(88) [-15 -38  23  23 -33  28  37 -27   9 -29  15 -34  -7 -11 -35   0  12 -12
 -17  13  -9  40  14 -49  19 -19 -40   0]
(85) [ -3  20  -1   7  13  -1 -37  -4  26  13  12 -16  18 -18  37   8 -27  39
  30   7 -11 -22  -2  36 -15 -27  49   9]
(85) [ 18 -28  47  19 -72 -16  59  15 -21  -1 -35  44 -27 -10 -49 -53  40  24
 -49  69  18  19   0 -12 -23 -51 -28  37]
(85) [-22   7 -17  15  12  29 -25 -13   1  15   2 -15 -21   3 -12   8 -28  -9
  26   4 -56  -5 -17  17  26   4  38 -21]
(83) [ -1  11   1   6 -20 -10 -27  -5  18   7  33  -9  17 -29  29  -1 -25  40
  24  15   9  -9   0  40 -28 -35  38  11]
(83) [-24 -20  -8 -11  22  38  38 -12 -28  61 -25  -6  -5  24 -14 -18  50 -65
 -18  -7 -45   2  32 -36   1  17  14  20]
(85) [ -1   5   2 -15  -1  -9  21   8 -21  51 -13  37 -10   3   0 -43  34 -16
  -9   2   0  -6  -2  35 -11   9  33  20]
(88) [-14 -25  20  33 -30  20  28  -7   5 -12   0 -13   4 -19 -32 -25   4  -4
   0   7 -17   9  20  -8   0 -19 -17 -13]
(92) [ -2  37 -26  -5 -15 -62 -34 -58  55   1  21  22 -64 -21  46  29 -85  69
  33  47 -42  18 -76  56  32 -53  37 -15]
(83) [ 15  -5   6 -11  -8 -71  58   8  17  17 -24  50  24 -14  48 -42  25  17
 -26 -17  49 -12  34   1 -61 -27 -35  18]
(83) [-32 -12  -5  -1  26   8  17 -25  23  49  29  -2 -27   0  43 -20  17   4
 -17 -15   6  40 -35   3   9  -9  68  43]
(83) [-11  -5   1 -30  12  29  -4 -25  -4  19  54 -44  33  -6  16  14  33 -36
   9 -28  18  17  28  -5   4  28  15  20]
(92) [ -6   2 -36 -31  39  24 -13  22 -38  17  16 -17  42  22   8  17  22 -70
   9 -65  17 -21  42 -17 -18  67  -9 -16]
(92) [ 24  34 -19 -30  64   5 -54  43 -22  -8 -22   8   7  41  11  35   2  -7
   1 -29  24 -29 -26   4  18  61  15  -1]
(85) [ 17 -11  16 -13 -13 -32  45  13 -10  -3 -16  33   9   1  -2 -29  39  -9
 -31 -10  45   5  17 -11 -20   7 -43  11]
(93) [-51 -57  11  58 -39  51  38 -30  24 -13  50 -63  22 -39 -16 -19  -7 -15
   7 -16 -19  34  45 -38 -17 -39  -8 -12]
(83) [  5  27 -37 -20  12   1 -32  17 -37  19 -16  13  10  14 -15  12 -18 -42
  33 -14 -36 -46  19  30  -6  39   0 -42]
(83) [  45   11   15  -17  -31  -23  -30    4    4 -100   26  -21   22   -7
  -23   58  -25   24    5    7   56    9   -2  -19   21   17  -89  -30]
(88) [ 17  -1   7 -12   6   2   3   5  -7 -21 -17  -9  14  13  -9  22  14  -9
 -12   3   9  -6  20 -35   1   9 -39   2]
(85) [ 36  12   7 -44  13 -54  16  32  -7   1   5  33  52  -2  47 -15  44   5
 -20 -41  97 -18  29  13 -50  25 -29  26]
(93) [  2  15  -2   5  11   2 -28   3  10  19 -15  -3  -6   3  22  13 -18  35
   6  32 -22 -17 -12   6 -13 -34  43  24]
(93) [  7  -5   3  -2 -24 -44  39  -1   9  19 -19  25  27 -20  27 -27   8  11
  -6   7   9 -21  47   0 -59 -41 -27   8]
(88) [-31 -36  -5  50 -31  38   3 -21  13 -44  21 -37 -43  -3 -38  22 -44   7
  -7  23 -34  47 -29 -52  31 -30 -15 -22]
(92) [ 19   7  10 -49   8 -13  11  -2 -18  33   8  13   9  12  21  -2  54 -12
 -25   5  40   9   5  -1 -10  15  10  52]
(88) [-10  18  -3  23 -33  -2 -28 -16  12   4  16   1 -12 -32 -15 -12 -49  24
  47  26 -48 -16 -14  69   8 -25  34 -33]
(92) [ 24   4   1  -1  12   3 -28  45 -19 -39 -12  10  -7  26 -11  23  -2  19
 -25   3  47   1 -32 -24   3  19 -11  10]
(88) [  5  20   5 -13   3  -5 -14   4  -8  39  -3  24 -13   0   8 -21  12  13
   5  19  -4  -9 -24  49   1  -1  55  25]
(85) [-10 -14   7  27  34  -2  10   2  37 -26 -14  -1 -29  13  21   5 -11  34
 -28 -14  16  30 -45 -37  25 -10   4  11]
(93) [  2   6  -3  -3 -15  -2  -4 -13  -3  12 -10   0  -8  -2  -5   7  -9   4
   7  32 -31  -8   6   1  -4 -23   3   3]
(83) [-12  -8 -12 -11  18  10  11 -15  -5  15   0   1 -35  23   0   9  12 -21
 -20  -2 -11  29 -27 -27  29  15   9  13]
(93) [ 11   9   1 -11   9 -18   8  24 -12  23 -18  26  23   1  14 -25  21  -4
  -2 -15  19 -28  20  22 -31   9   6   8]
(85) [  5  11  -5  28 -36  36 -66  13 -15 -43  14 -34  -2  -9 -45  41 -59  25
  36  47 -36 -18 -10  10   7 -20   7 -30]
(93) [ -8 -16  13   9  12  24  29  28 -23  11 -11   4  31   1 -25 -44  44 -44
  -4 -48  15 -15  36   7  -8  42 -10 -13]
(92) [-17 -12  24   0 -15  13  41 -29   5  53   0  -7  20 -23   0 -44  42 -21
   6   8 -30  -4  44  21 -15 -20  22  21]
(92) [ -5  -3 -24 -18   3 -19   5  -8   0   1  27   4   0   2  23  11  -6 -15
  -3 -26  23  15  -1  -9  -8  14 -12  -5]
(93) [-32 -30 -12  41 -11  -3  29 -19  34 -26  23 -19   5 -24  10 -10 -34  -1
   9 -38  -6  19  14 -21  -8 -18 -29 -39]
(88) [-13 -20  22  26 -38  -6  44 -32  19  12 -18  11 -37 -15 -19 -30   2  18
 -15  47 -38  25 -10  -6   9 -53  -1  12]
(92) [ -3 -11  -9  13 -20  -5   1   0   2 -29  12  -4  -8  -4  -9  12 -24   5
  -3   2   6  13  -5 -20  -3 -10 -26 -17]
(93) [ -2  36 -37   3  47 -16 -54  26   7  15 -14  23 -13  14  36  11 -48  24
  26 -21 -12 -34 -41  45  -1  15  56 -19]
(88) [-21 -19  -2  37 -15  25  -1  -1   3 -11   5 -10 -32  -1 -23  -3 -24  10
  -4  16 -24  21 -27 -14  14 -20  16  -7]
(88) [ -9 -32  33  42  -8  30  44  36 -18  18 -56  21 -14  11 -40 -56  41   2
 -40  23 -11  -2   5 -24 -15 -22  13  28]
(85) [  33  -24   23  -19  -31  -28   37    6   -2  -61    8   -6   31    0
   -3   22   31    2  -42   -2   79   24   35  -71  -23   -4 -101   15]
(93) [  0   0 -15   9  -5 -56  18  -6  36  -7  -5  21   7 -18  51  -4 -33  36
   0 -10  17  -7   9  -3 -41 -41 -21  -8]
(85) [ 22  15   4  35 -16  -4 -56  40   9 -72  -3 -10  17 -12 -13  29 -61  57
  24  13  18 -29 -13  13 -11 -16 -19 -35]
(83) [ 37  16  18 -20  -1 -40 -18  16  21 -79  45 -10  60 -25  18  18  -5  20
  17 -58  99  -4  14  26   0  43 -67 -32]
(83) [  6   0 -10 -12 -11 -45  18 -11  13  11  -3  30 -22   0  34  -1  -7  25
 -21  18  17  15 -17  -9 -20 -32  -3  22]
(93) [ 31  26   0 -14  41 -55  21  29   2   3 -86  62  -2  26  12 -18  12   5
 -14 -17   2 -44   1   8  -1  21 -37 -17]
(92) [-21 -45   6  -4 -44  21  64 -23 -21  20  31 -26  40 -21 -19 -26  49 -63
 -12 -16   4  18  83 -40 -40  -6 -45   5]
(92) [ -9   8 -14  17 -15  -2 -23 -12  12  -6   9  -5 -17 -12  -1  12 -46  20
  24  20 -33  -4 -16  19   5 -24  16 -21]
(88) [  8  10   7  -2 -25 -17   1 -24  14 -13  -1  -6  10 -20  -8   7 -18   7
  23  18 -25 -12  21  17   3 -18 -28 -23]
[-21   0 -29  13 -43  12 -27 -22  -5  11  38 -22  -6 -23  -6  17 -51   0
  36  29 -47  -3   9  18 -20 -35  23 -21] | (92)
[ 15  35 -28 -33  -4 -17 -31  -7 -28  13 -13  27 -31  17 -19  22 -22 -19
  21  24 -39 -18 -24  35  26  25   3 -26] | (93)
[ 10  23  -2  -6  -3 -12 -30  10   3   9   9   0  32 -18  20  -1 -15  19
  31   0   4 -35  18  45 -28  -8  21  -5] | (85)
[ 40  23   0 -40 -15 -82  11  -2  12   4 -21  47   2  -2  49   9   1  43
 -20  32  42 -11   1   3 -41 -36 -30  31] | (93)
[ 15  -2 -18  -6  38  -3  -7  40 -12 -36 -25  -8  41  25  10  29   1 -21
 -10 -49  34 -28  36 -52 -24  36 -57 -22] | (88)
[-24  -9 -10  35  11 -24  18  -6  39 -10   6  16 -21 -15  25 -26 -34  23
   4 -34   3  15 -30  16   7 -11   9 -26] | (92)
[-13 -17   2 -20  18  36  28 -13 -23  33  -1 -23  20  14 -12  -5  53 -63
 -10 -22 -14   5  43 -33   4  31  -8  13] | (83)
[-11  -7   0  35 -11  26 -11  10  -9 -13 -18   4 -43   9 -42  -4 -25   8
  -2  27 -37   8 -38  -1  28  -8  16 -16] | (85)
[  3  -3  21   3 -18  10  -4  -3   8  -6  26 -28  45 -27   6  -4  10  10
  15   0  17 -10  38  12 -25 -15   0   9] | (83)
[ 12  12  -6 -20  -9  -8 -17  -8  -7  -1   7   0  -7   5   2  24  -6   6
   2  23   0   2  -8   0   3  -4  -1   9] | (92)
[ 12 -18  27 -13 -24  11  33  -8 -10  -3  -1 -26  51 -12 -12  -1  45 -24
 -10   6  13  -8  74 -37 -31 -11 -50  17] | (83)
[ 46  35  25 -64  15 -10 -18   5 -24  18 -15   6  34  14   4  17  55  -9
  -2  18  26 -27  23  20   3  31  -5  37] | (88)
[ -4   6 -17  -9  45   1 -28 -15  35 -32  28 -44  26   4  47  53 -25   7
  13 -44  19   6   3 -33  11  15 -14 -11] | (85)
[-11 -13  19   6  12  24  22   3   1  17   4 -18  37 -10   0 -29  38 -22
   2 -30   8  -8  39   3 -11  13   7   8] | (83)
[-11 -35   5  22   1  12  40   8   3 -25  -8 -15  16   3 -10  -7  16 -21
 -24 -29  17  14  30 -59 -12   2 -49  -8] | (88)
[ 23  22  -5 -24 -12 -47  -7  -1   5  22 -16  28   2  -4  37   7  -8  35
  -2  38   6 -21   5  14 -39 -40   7  27] | (93)
[  3 -15  10  49 -14 -13  -3  29  20 -60 -10  17 -34  -1 -12  -4 -40  56
 -22  10  30  21 -54 -16   9 -25 -14 -12] | (92)
[-31 -33 -15   6  -4  25  40  -3 -17  24  27 -21  41 -12  -2 -28  28 -64
   4 -56   2   0  65 -19 -35  22 -17 -17] | (92)
[ 38  42 -13 -22 -35 -64 -62  10  18 -51  54   5  42 -39  41  35 -62  60
  47   0  61 -29   0  67 -38 -13 -18 -28] | (83)
[ 29   2  24 -29 -21 -25  22  -7  -6   2 -16  15   5   2   1   2  35  11
 -26  37  23   4  15 -17 -13 -19 -30  37] | (93)
[ 25  34 -26 -19 -12 -37 -56   5   1 -45  25  11 -12  -2   9  46 -59  30
  25   8  21  -6 -39  30  11  11 -16 -33] | (83)
[ -5  16 -31  29   9  17 -48  17  -5 -53  -6 -17   4   2 -37  31 -69 -15
  50 -30 -43 -34  -2  17  28  36 -29 -91] | (85)
[-18 -22  -5  18 -13  -9  24   2  14  -2  32  -6  28 -26  23 -24  -3  -1
   2 -37  31   6  27   0 -39 -12  -8  -7] | (93)
[ -6 -13 -18   3  26 -25  29  12   9   2 -22  19   1  14  31  -6   3  -6
 -24 -33  20   0   8 -38 -24   0 -24  -1] | (88)

<80> [ 23  19   1 -26  36 -25 -14  -5   3   0 -25 -42 -18 -31 -18 -29  27 -24
 -21  11 -11 -25  -4  23   2   7 -11   2]
<86> [  5  26  28 -32  -5   3  57   4  16 -24 -38  -5 -26  47  12 -15 -13  36
 -55 -29 -17 -32  -6 -32   2  41 -28 -22]
<79> [ 26   8 -16  12  15  17  38  18 -34 -12  -6  11 -14  11 -26  30  -4 -31
   5 -17 -30  -5 -16 -42   9   6 -26  16]
<80> [  6  25  25  13 -15  13   4   1 -13 -24 -51   2 -12  25  14  22 -27  16
  15  -9   2 -17   1  -7  43  10 -39 -52]
<80> [ 11  -5  -8  -7  20  -9   0  70 -49  -8  -1  16   1 -23   2  -1   9 -23
  15 -20 -74  18 -38  -1 -21 -17  34  28]
<93> [ -4   8  10  14 -56  39  -6  30 -21 -21 -31  16 -14  28  23   5 -12  28
  35 -17 -38 -27 -26  -8  -5  13 -40  -3]
<80> [ -4   1   0 -45  46 -39  17 -18  33  11   4 -33   3  -3  -1 -25   5 -34
 -46  -2  17 -28  17  17  15  20  21  -1]
<87> [ 22  43  14 -25  74 -48   3  25  10  -9  -3   6   1  -1   0 -14   2 -29
 -28  12  21  12   5  36  43  -9  53 -30]
<86> [-11  -8 -46  32 -35  -6 -25  28  22   4  30  38 -15  23 -26  37  -1  15
  -9  25  37 -33   2  -7   0  -6   8  23]
<87> [-11   5 -32  11  -6 -11 -23  21 -20  16  18 -22 -13  -2 -10   3  11 -15
 -13  14  -2  -9 -14  20  13  -4  -3  21]
<80> [-10  14 -12 -17   7  -3  -1  10  41   3  47  29  13  40  14 -14 -11 -24
  10   6  34 -10   8  22  10   9  32   6]
<86> [  5  -3 -26  20  29  22   9 -33 -19  23  48   7  12 -25 -55   2 -12 -11
  -8  10  33  48  13 -18 -18 -28  10  23]
<93> [ -2  58  10   7 -13   7 -59 -15  30  -5   2   3 -12  27  -9 -20 -38  29
  22  28  62  16  17  42  31  -7 -23 -78]
<87> [-21 -28  -7  26  -9 -44 -23  -3 -23  22   4 -50  10 -17  45  31  43 -22
   0  24   0  23  -1  35  48  -9  10   4]
<86> [ 15  58  -9   8   6  16 -19  12 -30   6   8 -28 -32   2 -20 -42  26  14
 -25  27   4  10 -28  38   6  -5 -21  18]
<80> [ 21  27  26 -32  35 -10  -8 -27  19   0 -21 -32  -7 -33  -6 -61  34   9
 -30  18  11 -11   3  37 -16   2   6   7]
<79> [  8 -23   7  -2 -12  32  40  -8   4 -15 -19  31   3   2 -12  11 -12  13
   3 -26 -17 -29   2 -49 -33  11 -13  23]
<86> [ 18 -10  -4   4 -20  24  36  21 -20 -18 -16  17 -18  11 -15  20  -3  11
   5 -30 -57   0 -21 -62 -35  13 -35  13]
<87> [ 17 -38  10 -23  50 -26  37  -4  14 -13 -19  23  26 -23  -9  33 -19 -47
  11 -30 -18  -8  22 -42  -1   0  29 -13]
<79> [ 10  -2   8   4 -23 -20  -7  24  42 -17   8  33   3  37  45  21  25  -4
  36  11   0   1  -1   4  10  11  13 -12]
<79> [-35 -16  15 -24  27 -20 -36 -25  -4  19  -8 -31  33 -38  12 -20 -41 -21
  12  -9  17   7  25  44  21 -15  28 -42]
<87> [-12  -8  -9  26 -72  37  11  29  -6 -17 -23  31 -25  37   5  24  -5  53
  -5 -11 -17 -53 -20 -33 -17  18 -36  25]
<93> [ 13   6 -23   1  -8  14 -26  12  32  -4  27  41  -4   1 -32 -10  -1   1
  23  14  18 -18   1  -1 -36  -7   9  21]
<80> [ -2  19 -11   7 -30  19 -23  47  27 -26  -1  70  -6  46  -3  18 -43  10
  38  -4  17 -47  -2  -1   7   4   4 -20]
<93> [ 35  50  33  22 -13  40  22 -14  71 -35  -2  96  -4  51   6 -12  22  68
  -7  42  95 -37  18  10   0   2  23  18]
<86> [ 15 -36   3   1 -10  -6  33 -21  38  -3   2  15   3  -5   8  11  49  11
 -17   8   4 -20   9 -29 -33  12   9  48]
<87> [ 11   3  -4   1   9  16  19 -34   4   0   8  -7   0  13 -22  15 -25 -22
  16 -12   8  17  15 -34   6   9 -37 -26]
<79> [ 16  13  33  14  -1  25  16 -31  22 -15 -11  32  15  15  21   2   5  16
  23  12  40   4  17   4  15  -1   2  -9]
<79> [-25  25  39  -7  18   5 -29 -15 -27   2 -63 -28   8 -39  15 -43 -15  32
 -34  13  39 -54   8  77  42 -14  20 -10]
<86> [ 31 -11 -12  19   9   2 -21   2 -27  -3 -11  -5  -7 -42 -34  21  13 -19
  35   3 -33  25  -8 -22 -20 -20 -22   0]
<93> [-17 -39  -3  12 -29  10  16  24 -30  -4  -1  11  17  13  35  39 -13 -22
  43 -32 -50   8 -13 -28   3   4  -5   6]
<79> [-16 -26   1  33 -63  37 -35   6 -36  -2 -18   0   5 -10  20  21 -11  17
  67 -10 -38   8 -15  -6 -13 -10 -39  -6]
<80> [ 20  -2 -27  11   1 -25  14  -7  49   9  68  17  -4  33   1  19  48 -18
  -2  30  27  42   7 -18  -8   5  14  23]
<87> [ 26  60  10  17  -6  20   4  19 -49 -12 -33 -31 -42  10  -4 -22  32  29
 -28  16 -21   2 -38  18  20   4 -45   7]
<79> [  2  31  17 -17  21   9  20   5  -8  -9  -8   3   1  22   7 -16 -25  -7
  -4 -15   0   3  -2   6  22   8   0 -24]
<93> [ -8 -18 -18   8  14 -34 -12  12 -20  14   4 -24   1 -23  -3  20  12 -23
 -14   7  -8   8  -2   9  18 -11  16   6]
<87> [ 22  24  38   6  10   2  21 -27  15 -20 -41  -3   0  18  33   7  20  -2
   5  12  29 -22  12  13  49  15 -17 -20]
<86> [ 18  34  36 -24  44  -6   6  17 -10 -20 -31  11   5  -7   7 -23 -19  -2
   2 -12 -10  13  -3  18  15  -7  23 -37]
<87> [-14 -10   2  -4 -10 -17 -12  12  18   3  10  13   5  -2  12  -8   8  26
 -15   7   8   4   2  12 -16  -6  32   5]
<87> [  2  17 -19 -18  52 -23  17  21 -24  19  50 -17   3  -4 -11 -21  10 -38
 -29  -1 -15  52 -15  12   2 -10  39  20]
<93> [  7  10  22   8  -9  54  45 -37  30 -13   7  55  13  31  -4  -9 -14  36
  -2  -1  51 -15  19 -23 -15   7   2  20]
<87> [ -7  -6   7  -4  10 -18 -36 -14  19   4  -4  -3  18 -17   8   1 -13 -16
  27  10  26  -1  21  29  18 -11  15 -32]
<93> [ 19  -4  -3  -1  30 -12  21 -13   6   5  22  -3  10  -3   2   7  27 -37
   4   8   5  21   5  -4   8  -1  13  18]
<93> [ 29  25  -7   7  15  16  -6 -19  -6   1  14 -13  -7   0 -19  -7  12 -32
  31  12   2  23  -4   1   5  -1 -32  -4]
<80> [-35 -18  33 -13 -42   3 -20 -60  90   5  14  18  31  28  52 -23  -7  46
  13  18  79 -15  46  32  -5  14  19 -27]
<79> [  1   5   8  -8  15  10  10   6  -4  -5 -18  16  -1 -17 -16 -20  -3  21
 -31  -1   9 -33  -1   7 -13  -5  22  24]
<86> [ 30  26   7 -37  55  -2  45  -4   9 -13 -13   3 -13   0 -43 -21 -17 -14
 -39 -21  -9 -11   4 -32 -14  14  -3  -8]
<79> [ -6  -4 -20 -18  63 -26  44 -27 -12  22  21 -37   7  -5 -28  10 -16 -55
 -52 -10  20   4  18 -13  36   7  12   4]
<93> [ 25  -2  -5  -3  22  15   8 -11  10  -3   5  24   0 -28 -43 -13   8   3
  -5   4   6  -5   4 -19 -41 -11  10  29]
<86> [ -6 -23  -2   1  -9   8  12 -13   7  10  22   4  11  -7   6  -7  17   9
  -2  -1  -4  17   1 -10 -31  -2  12  30]
<79> [-10   2   5  16   1  26 -30  -6 -41   8   0  -3  18 -27  -6  -5 -30  -5
  42  -4  -4  33  -2  19   4 -27  -2 -18]
<86> [-29 -38  20  -9 -32   4  12   7  27   6  25  25  37  13  80 -20  41   9
  18   1  -3 -10  -4  33 -18   7  56  58]
<87> [ 12   3  52 -13 -25  41  18 -23  56 -37 -46  63  13  20  20 -16 -20  52
  25 -11  28 -51  21 -13 -25  16  -2 -15]
<80> [-14 -28   3   3 -13 -12  25  60 -22 -18  -8  41  14  25  36  47 -27 -10
  23 -38 -52   7 -15 -32  10   1  28 -11]
<86> [  8  78  24 -43  44 -15 -14  27  -8 -14 -28 -20 -27  12 -18 -55 -41  17
 -40  -9  -2   7 -10  35  22   4  -1 -69]
<79> [-14  12  -5   2  -5  28  28  12 -34   3  13   2  -3  23  -1  -5 -24   5
 -13 -20 -15  10 -16 -12   3   4  -8  11]
<93> [ -8  -8  -7 -16  -4 -15 -16 -19   1  13  17 -49   4  10  13   5 -19 -44
  40 -17 -29  43   5  -8  11  14 -40 -52]
<80> [ 18   1  12  22 -11  11  36   2 -18 -16 -16   9  -6  23  16  35  10   3
  12  -9 -20  19  -8 -36  16   8 -25  -7]
<93> [-17 -28   4   6  23  -4  13 -18 -16  10  -7   8  20 -35 -22  16 -29  14
 -27 -10  17  13  21 -16  -5 -22  31  -4]
<87> [-14  14  -6   7 -27  -9 -21  20  11   5  11   1 -15  13  11 -18  23  43
 -32  24  17  -8 -11  29  -5  -2  15  17]
<80> [-22  -3  24 -12  25   8  32 -46 -29  16 -18 -44  13 -21   1 -21 -20  13
 -46 -16  12  15  14   3  14   0  -2 -10]
<93> [-11 -28  -6  43 -27  -7  22   5   3  -1  21  29  21  41  51  69  15 -22
  31   9  23   9   8 -10  53   2  14  10]
<86> [-10  13  15 -10 -19 -19 -54  16  -6   4 -16 -41  -4 -13  43 -34  27   4
  22  14 -24   3 -17  61   9   0  -4 -15]
<80> [  3 -11  47 -25   8  -8  59   5  -1 -23 -36  -3  21  32  79  11  10 -32
  21 -36 -42 -10  -5  -9  37  32   3 -12]
<79> [  8 -30 -14   8  -7  25  11   4 -21  -3 -13  16  -2 -31 -38  13  -8   4
   5 -18 -31 -20  -7 -42 -44  -7 -12  33]
[  7 -11  -5  -2 -16 -12  -1  22 -20 -15 -30 -25 -10  22  22  45 -17 -54
  54 -31 -62 -10 -12 -28  34  24 -56 -45] | <79>
[ 12  18  32 -25  27 -26  10   5 -13 -15 -53 -40  -5  -1  34  -5   6 -30
   0 -14 -29 -17  -5  19  46  19 -16 -38] | <80>
[ -6   2  -3  -2  -5  38  21 -33 -17  12  29 -12   4   9 -22 -11 -34   3
  11 -22 -10  55   3 -35 -26   1 -33 -15] | <79>
[ 13  18  25 -18  41 -21  32 -12 -11   1 -15 -34  -1  -8  19 -22  31  -9
 -39   3  -4  14  -4  17  22   7  12   5] | <93>
[-10  19 -16 -20  17 -11 -28  -2  34   9  18   6  -5  -3 -33 -30 -21   6
 -28  15  45 -27  15  27  -7  -4  22  -5] | <80>
[-21  42  10 -13  -9  -8  12 -21  -2  12   9 -61 -18  50  32 -25  -5   8
 -38   2  16  22  -2  25  48  29 -36 -40] | <79>
[ 12 -25  17  -9   3  20  11  -5  -1 -14 -37  17  14 -29   0  -1   0 -10
  27 -18 -23 -42   2 -13 -22   2  -1  21] | <87>
[  1  49  23  -7   3  18  15  14 -27 -11 -23 -13 -14  29  21 -26  -8  13
 -15  -6  -7  -5 -19  23  32  12 -17 -15] | <86>
[-20  34  31  -4 -34   1   4 -11  16  -5 -24 -27 -14  47  57 -23  14  42
 -29  12  26 -23  -3  39  42  28 -21 -21] | <79>
[  3  23  12  21   2  37  31   3 -42  -8  -4  17   2  19   0   9 -22  12
   3 -11   1  22 -10 -12  20  -7  -9  -2] | <86>
[  5   5  19  -7   5 -22  10   0  25  -9  -8   9   0  11  16   3   7  22
 -17   3  11  14   9  -4   5   3  16 -24] | <80>
[ -3  -2  -7 -21  -5  -9  15  25  23  -5  26  21  -1  30   7  -4  -8  -2
  -1 -17 -21  12  -6 -20 -23  13  14  -2] | <79>
[  5 -18 -13  -2  20 -31 -16 -14   5   8  -5 -22  -2 -29 -29  21  -6 -20
  -4   2   0   9  16 -15   2  -7  -6 -26] | <87>
[ 36  -1 -45  69 -12  36  11  23 -92  -3   2  -7 -22  -2 -36  76  12 -56
  57  -3 -54  29 -36 -52  27 -13 -71  25] | <79>
[-24 -21   6  12 -37  12  13 -15  12   5  25   8  19  37  44  19  -7   4
  27  -7   8  23   8  -9  10  11  -4  -7] | <79>
[-15   5  -4  -9   2   9  -2 -24  38   7  14  25   0   0 -38 -22 -28  47
 -46   9  60 -20  26  -2 -26  -5  21   1] | <80>
[ 16  10   1   1  -5   6  -7  16  20  -6  23  33   1   6   6 -16  25  10
  16  14   1  15  -9   8 -27  -7  22  22] | <80>
[  3 -22 -20   7 -10  12 -21   9 -36   8   8 -15   0 -28 -23  10 -12 -21
  42 -18 -54  35 -14 -25 -32 -13 -27  -4] | <86>
[-13  49  -6   4  -9 -25 -33  13  -8  15  25 -47 -22  30  26 -25  21  10
 -23  31  17  36 -16  57  43   3  -8 -25] | <79>
[ -3  14   1   9   1  19 -28 -21 -36  14  -5 -40  -2 -28  -8 -24   3  -6
  13  11  -1  14  -7  30   7 -12 -25   1] | <80>
[ -4 -44  28  -8 -13  11   7 -37  62 -21 -34  50  38   4  27  29 -28 -13
  53 -13  38 -68  44 -14   7  14   9 -18] | <87>
